In the rows, 128 means zero.
Each row is followed by its class.
[146 121 116 156  60 179  97  84 148 121 127 140 116 148  49 129 100 141
  91 107 161 121 130 131 108 140 101 101 133 146  73  97  82 153 100 119
  93 145]
(172)
[143 162 117 119  99 167 117 139 118  99 111 137  62 148 145 121  87 139
 133 121 160 145 164 114 120 167 120 117  73 100  82  75 107 141 141 183
 132 116]
(166)
[132 135 140 160 192 107 135 117 118 109 112 108 135 134 141 161 160 115
 127 147 140 131 117 182 132 134 126 133  90 110 145 150 176 134 140 130
 105 105]
(220)
[165 193 127 111  90 162 124  92 127  55 115 130  84 158 116  97  98 155
 126 139 124 122 164  99 125 166 122 101 116 121  84 106 110 147 144 147
 112 140]
(160)
[148 181 112 112  86 147 106 114 115 108 112 113  95 177 103 109 103 137
 128 131 125 117 152 137 119 121 102 140  84 129 121  88  75 156 135 142
 124 131]
(164)
[124 132  90 122 195 177 157 118 109 156 160 133 141 146 163 126 126 123
 103 128 115  94 122 119  74  99 112 122 140 121  92 124  77 152 109 165
 121 127]
(143)
[139 139 130 151  92 188  76  94 127 137 103 116  83 143 107 123 114 132
 117 130 135 133 146 150 107 125 107 141  97 136  89  94  84 159 122 144
 112 111]
(172)
[141 143 154 139 196 209 173 121 117 130 102 110 111 137 153 172 146 119
 193 175 176 135 114 166 137 172 192 137  99  89 132 151 172 121 150 151
 178  85]
(166)
[132 174 131 163 179 103 118 144 112 130 117 111 110 147 166 150 123 106
 116 139 114 121 155 164 103 125 111 127  98 123 163 117 153 127 136 152
  96 109]
(79)
[141 140 111 118 178 128 124  64 165  99 146 140 125 158 119 145  98 149
 188 140 139 155 126 130  91 176 139  96 137 139 108 149 118 122 127 129
 162 145]
(220)
[156 127 131 109 155 144 158 105 120 153  99  94 141 163 140 127 139 104
 114 128 126 131 133 114 107 125  68 147 122 133 156 149 128 111 128 126
 140 142]
(164)
[131  63 113 131 142 178 152 144  84 165 100 138 103 125 155 117 147 120
 130 127 139 154 127  94 128 110  55 155  76 109 122 151 134 102 109 183
 143 144]
(131)
[131 111 120 160 156 162 149 152  94 184 122 142  94 153 145 135 110  96
  95 114 129 147 141 112  97 118  36 147  90 138 131 116 117 101  99 179
 124 149]
(131)
[122 148 151 170 177 202 139 125 102 139  79 123 104 117 146 157 139 147
 121 161 110 125 102 139 132 123 108 137 118 118 126 133 159 139 127 165
 123 107]
(131)
[101 115 113 154 195 194 116  72 125 173 127 134 114 130 202 145 121 127
 120 154  90 118 122 159  93 119  97 136 130 148 100 114 113 145 106 181
 122  98]
(77)
[161 110  98 113 146 154 153 112 121 113  90  98 131 123 159 119 136 140
 119 124 135 137 128  73 117 132  78 107 135 103 131 157 148 106 136 145
 123 133]
(79)
[138 102  98 128  99 167 107 118 132 153  78 125 135 109 151 116 139 134
  94 114 111 143 118  65  97 110  36 136 141 139 117 109 103 103 125 164
 108 148]
(15)
[159 128 115 137 123 146 124  95 141 141 122  97 149 167 105 130 121 112
 130 125 139 138 141 141 109 122  72 119 115 148 177 159 129 113 118 127
 125 161]
(79)
[146  94 119 116 124 159 150 126 107 160 118 120 128 138 123 113 138 117
 131 117 154 153 140 108 117 118  76 150  94 113 139 163 119 106 119 158
 141 152]
(75)
[109  77 130 156 118 191  91  81 119 155  63 106 121  94 192 117 142 133
  90 125  87 141 113 136 125 107   4 141 122 142 120 138 141 135 119 204
  86 129]
(77)
[120 121 104 172  21 170  59 100 127 130 100 170  89 162  78 129 109 135
 145 116 122 164 146 150 106 124  75 126 104 166  98  52  57 149 115 146
 117 149]
(132)
[135 194 102 149 143 153 109 133  93 122  90  92  74 150 185 123  97 133
  99 135 109 127 160 122 111 104 112 124  94 112 113  66  91 157 148 172
  96  80]
(79)
[127 134  99 133 134 155  84  82 163 158 143 162 144 157 109 138 107 133
 162 137 124 133 121 132  78 136 106 122 132 162 114 117  67 119 114 133
 156 152]
(15)
[146 165 145 131 137  65 134 115 146 100 145 132 122 191  71 148 108 110
 168 133 162 142 161 166 120 183 139 120  96 139 171 152 164 107 131 101
 143 161]
(164)
[149 155 154 141 182 181 174  95 119 103  97  85 139 122 115 168 160 142
 122 159 137 116  75 147 121 131 142 125 135 100 139 175 154 160 135 123
 115 112]
(220)
[121 157 151 135 169 190 161 120  93 131 115 132 111 123 126 137 152 123
 120 155 106 116 110 141 111 116 116 150 112 120 157 143 137 161 118 164
 109 139]
(160)
[158 191 125 135 117 155 120  95 130 106 113 114  58 199  94 129  58 136
 153 137 172 151 166 139 124 193 113 118  97 152  99  98 119 130 145 132
 144 142]
(2)
[137 172 102 115 233 136 172  94 114 124 149 105 108 149 191 147 129 131
 147 159 122 122 130 128  84 124 158 136 104 106 115 146 115 149 140 163
 136 106]
(220)
[141 157 162 148 200 203 176 118 116 114 112  98 108 137 135 162 110 133
 150 164 166 116 118 153 124 171 155 120 133 103 132 154 177 139 141 144
 136 114]
(143)
[146 156 107 127 156  87 145 151 120  96 135 130 130 133 139 132 135 121
 101 117 136 112 147 110 105 129 122 100 121 101 126 136 144 118 129 135
  95 126]
(79)
[143 207 148 179 189 172 134 116 140 139  87 113  92 160 136 185  98 129
 138 165 139 139 128 147  92 174 142 134 139 136 149 122 146 118 146 139
 139 114]
(15)
[147  98 116 154 170 178 141  95 103 154  94  97 131 145 165 143 151 114
 127 149 128 126 120 152 105 105  61 145  83 117 157 165 144 137 127 180
 107 128]
(79)
[139  90 115 162  70 144 100  79 151 128  96 140 146 141 113 131 144 142
 116 109 116 168 113 109  99 132  23 109 154 161 120 136 115 122 111 133
 113 170]
(132)
[101  83  89 130 165 160 128 107 118 186 155 174 134 164 102 130 124 113
 148 113 133 141 104 152  75 115  63 136 112 162 103 120  65 143  84 149
 147 165]
(2)
[114  58 102 141 129 170 136 163  91 214 133 156  95 149 118 132 113  92
 150 103 166 179 147 127 104 123  63 176  77 129 148 120 101  82 101 175
 156 150]
(75)
[139 118  97 140  96 112 110 135 130 172 163 147 123 185  58 129  89  89
 127  86 142 155 164 142  78 115  62 123 105 170 184 129  76  98  98 137
 143 195]
(79)
[107 123  90 136 160 170  99 108 134 140 137 158 107 148 144 126  85 145
 165 126 120 140 143 131  88 152 106 109 137 141  96 100  95 130 118 171
 144 141]
(143)
[114 115 157 158 198 222 146  95 111 143 100 116 102 109 143 169 141 133
 132 172 141 119  97 186 130 141 119 142 102 116 136 151 176 152 120 159
 127  98]
(77)
[139 146 108 131 197 150 141  94 143 138 146 150 121 148 144 142 102 137
 132 135 117 127 129 105  91 139 116 106 137 138  83 135 114 117 114 139
 150 130]
(131)
[153 156 147 171 102 183 111  75 118 109  89 118  84 171 152 142 132 139
 141 168 132 139 148 157 117 144 113 138  87 130 103 104 122 163 145 149
 125 106]
(132)
[130 152 113 123 161 123 121  75 171 143 189 156 125 172 102 141  65 122
 134 117 128 134 153 146  76 161 122  89 158 179 117 127  89 115  91 111
 158 162]
(77)
[131 207 151 168 154 164 141 100 125 103  87 105 114 122 160 146 120 174
  87 149 105 104 113 131 115 144 110 119 149  98 116 154 161 173 139 180
  74 115]
(75)
[128  93 127 131 208 137 173 152  93 134 100 131 112 127 160 139 150 102
 140 135 164 136 114 142 131 142 102 149  96 106 106 138 167 111 133 140
 133 112]
(2)
[136 113 127 150 169 141 149  94 139 114 129 127 108 146 157 128 102 124
 101 119 145 136 139 149  99 155  41 112 109 127 117 165 154 131 107 180
 108 154]
(77)
[160 220 129 124 105 150  96  75 153  72 137 104  74 167 127 122  66 162
 107 147 143 120 184 137 116 176 113  92 109 142  99 116 126 148 129 150
 101 134]
(77)
[125 147 107 108 156  73 156 189 108 147 152 154 117 161 109 131 123  80
 103  95 137 125 159 123  89 110 109 148 108 130 147  89  97 105 105 122
 123 142]
(164)
[119  92 126 145 102 104 122 149 128 129 117 169 124 125 114 140 147 102
 159 115 144 165 140 133 119 136 117 135 123 136 131 108 133  97 117 107
 140 142]
(132)
[148 133 110 144 130 146 142 141 112 179 132 135 114 171  98 131 105  98
  94 106 130 151 148 104  98 123  51 131 109 158 152 125 104  90  95 134
 138 172]
(131)
[139 149 110 120 207 142 155  58 144  89 120 125 137 151 169 139 136 170
 159 168 117 103 115 127 107 154 137 113 133 105  99 163 156 154 146 157
 136 114]
(164)
[126 101 123 129 144 116 156 172  96 129 123 162 140 114 126 126 160 117
  88 119 137 119 128 104 138 103 106 129 104 105 114 138 146 111 100 140
 106 139]
(131)
[124 119 130 178 146 109 102  96 135 109 107 124 158 103 130 137 171 145
  61 125 107  99 101 161 115  97  92 115 136 121 103 153 146 173 117 146
  53 121]
(172)
[131 138 131 146 143 102 113 119 117 131 120 107 136 119 137 126 165 122
  86 128 119 116 136 147 111  94 118 139 109 121 133 153 127 152 119 142
  84 127]
(172)
[152 126 113  97 171  95 178 165 107 106 135 122 129 118 130 137 147 103
 119 116 160 131 125  96 125 138 147 125 119  92 124 138 141  92 131  99
 132 118]
(220)
[153 161 159 143 219 197 185 116 113 120  87 118 106 134 139 169 131 135
 152 180 152 123 114 130 141 174 171 126 120  96 125 165 195 116 133 111
 159 100]
(131)
[110 110 121 131 104 121  93 146 136 107  95 145 143  91 152 120 162 139
  98  97 117 141 123 117 132 126  88 108 122 104  94 109 145 131 131 163
  97 117]
(166)
[146 131 112 148 169 137 149 124 118 147 111 122 106 160 156 134 122 110
 123 134 156 150 134 110  88 132  68 150  88 120 138 153 118 111 131 186
 132 146]
(15)
[130 122  97 126 225 176 174  84 118 151 125 128 125 154 169 141 124 124
 152 151 138 120 101 132  93 141 111 130 131 130  80 138 117 138 124 148
 144 117]
(2)
[130 153 108 116 179 161 132 100 122 133 173 120 116 168 130 122 113 134
 169 155 137 117 151 161  91 112 139 141  87 133 141 157 101 161 122 181
 145 153]
(143)
[124 137 132 137  97  88 103 119 126  93 143 149 146 143  71 112 150 124
 131 126 116 136 135 170 133 115  89 122  91 146 175 154 138 143 107 139
  86 188]
(160)
[128 129 130 145 199 173 173 149 123 112 121 158  70 131 131 170  85 136
 173 138 176 145 134 111  95 195 142 105 130  96 124 122 176 103 129 157
 152 117]
(79)
[129 165 102 130 210 125 160  92 144 144 198 152 110 174 139 144  77 115
 109 124 136 118 147 135  64 150 124  98 142 150 101 135  91 129  96 144
 144 138]
(77)
[152 195 153 139 169 153 148  95 146 121 118  86 116 135 106 150 123 138
 121 145 132 124 126 131  99 143 176 119 165 128 138 161 134 144 128  98
 138 122]
(172)
[154  99 125 122 143 143 169  83  95 122 120 101 132 140 172 115 196 129
 130 159 139 140 118 112 108  88  76 155  67 104 139 195 130 160 131 179
 123 145]
(132)
[155 144 119 108 202 164 197 100 127 146 177 152 140 176 116 138 120  94
 128 137 138 112 132 117  85 148 148 122 149 138 119 146 104 115 103  99
 161 145]
(160)
[119 122 115 126 128  88 114 165 118 161 162 150 110 132  87 124 129  94
 108  97 149 145 168 129  96 107 137 145 109 142 143 116  98 107 102 123
 133 150]
(172)
[125 143 123 133 166 135 151 161  92 114 101 105 135 101 194 120 151 124
  58 124 110  91 134 110 127 104 109 124 137  92 102 113 149 143 138 158
  68 103]
(143)
[158 166 115  95 118 185 146 153  92 123 129 105  80 165 112 110  91 111
 146 135 170 123 179 123 123 138 158 139  84 111 119  97  88 126 135 133
 151 129]
(143)
[121  73 129 185 148 172 135  73 111 137  79 122 131 132 190 141 178 129
 128 150 128 155 104 149 109 104  37 148  94 120 115 154 150 160 128 197
  98 124]
(132)
[146 159 112 134 115 156 142 121 113 126 141 125  87 157 100 118 102 120
  92 112 161 119 159 119  91 123 136 123 103 116  87 101  71 159 110 137
 111 131]
(172)
[132 145 145 133 148 105 145 134 115  98 135 139 123 131 126 127 137 114
 112 131 126 130 144 133 127 140 111 120 112 126 140 132 161 124 125 138
  93 148]
(160)
[145 148 123 145  69 181 121 131 113 139 138 154  85 182  53 130  75 124
 147 122 175 134 161 158 124 155 129 139  77 126 120  99  83 133 111 136
 141 149]
(75)
[118 121 119 151 148  76 121 148 127 106 146 163  92 127 114 132 116 136
 101 102 152 145 161 122  87 146 115 105 112 117 101 118 134 133 108 157
  95 146]
(172)
[132 149 127 129  88 164 105 119 127 120 151 150  57 165  92 119  65 121
 125 114 164 144 174 140 107 163  96 118  87 143  97  92  90 128 106 159
 135 143]
(77)
[142  84 136 120 153 209 182 124 137 111 105 144 170  94  89 156 175 143
 116 130 166 109  57 126 139 137 142 109 149  85 103 159 160 144 114 116
 143 118]
(166)
[133 141 113 139 218 180 179 111 130 159 137 130 108 162 184 172 117 115
 159 149 144 141 139 137  87 159 179 125 127 115 104 116 132 123 130 159
 171  95]
(166)
[141 188 152 146 156 171 150 125 129 117 132 113 115 153  96 152  91 135
 121 139 139 112 129 145 104 163 130 107 153 132 149 136 139 141 123 130
 124 151]
(143)
[136 132 131 157 126  90 142 128 124 118 136 149 141 148 108 150 163 107
 116 130 141 140 138 150 107 120 116 123 112 137 144 130 139 131 115 111
 110 148]
(132)
[135 149 118 138  78 164 102 108 139 108 159 164  79 170  62 117  66 127
 101 107 168 130 165 146 106 161  77 101  94 149  94  93  89 138  96 154
 118 159]
(77)
[106 130 131 150 148 110 111 142 127 147 139 149 122 116 134 141 118 103
  58 100 115 124 146 149 103 120  76 117 135 150 122 105 132 118  99 142
  88 132]
(77)
[137 134 129 119 164 171 122  40 159 108 126 141 143 143 134 132 124 148
 188 157 107 138 126 130 110 182 133  97 153 143 109 162 145 123 134 117
 152 146]
(160)
[164 190 144 140 136 177 118  87 121 103  89  81  55 151 161 131  89 150
 134 159 145 135 175 122 115 166 167 124 110 113  85 104 120 146 157 142
 131  90]
(172)
[123 113 121 174 206 172 126  69 142 132 120 170 109 150 163 157  91 157
 163 157 122 131 111 140 114 179 103 105 124 130  78 141 154 127 120 163
 150 120]
(131)
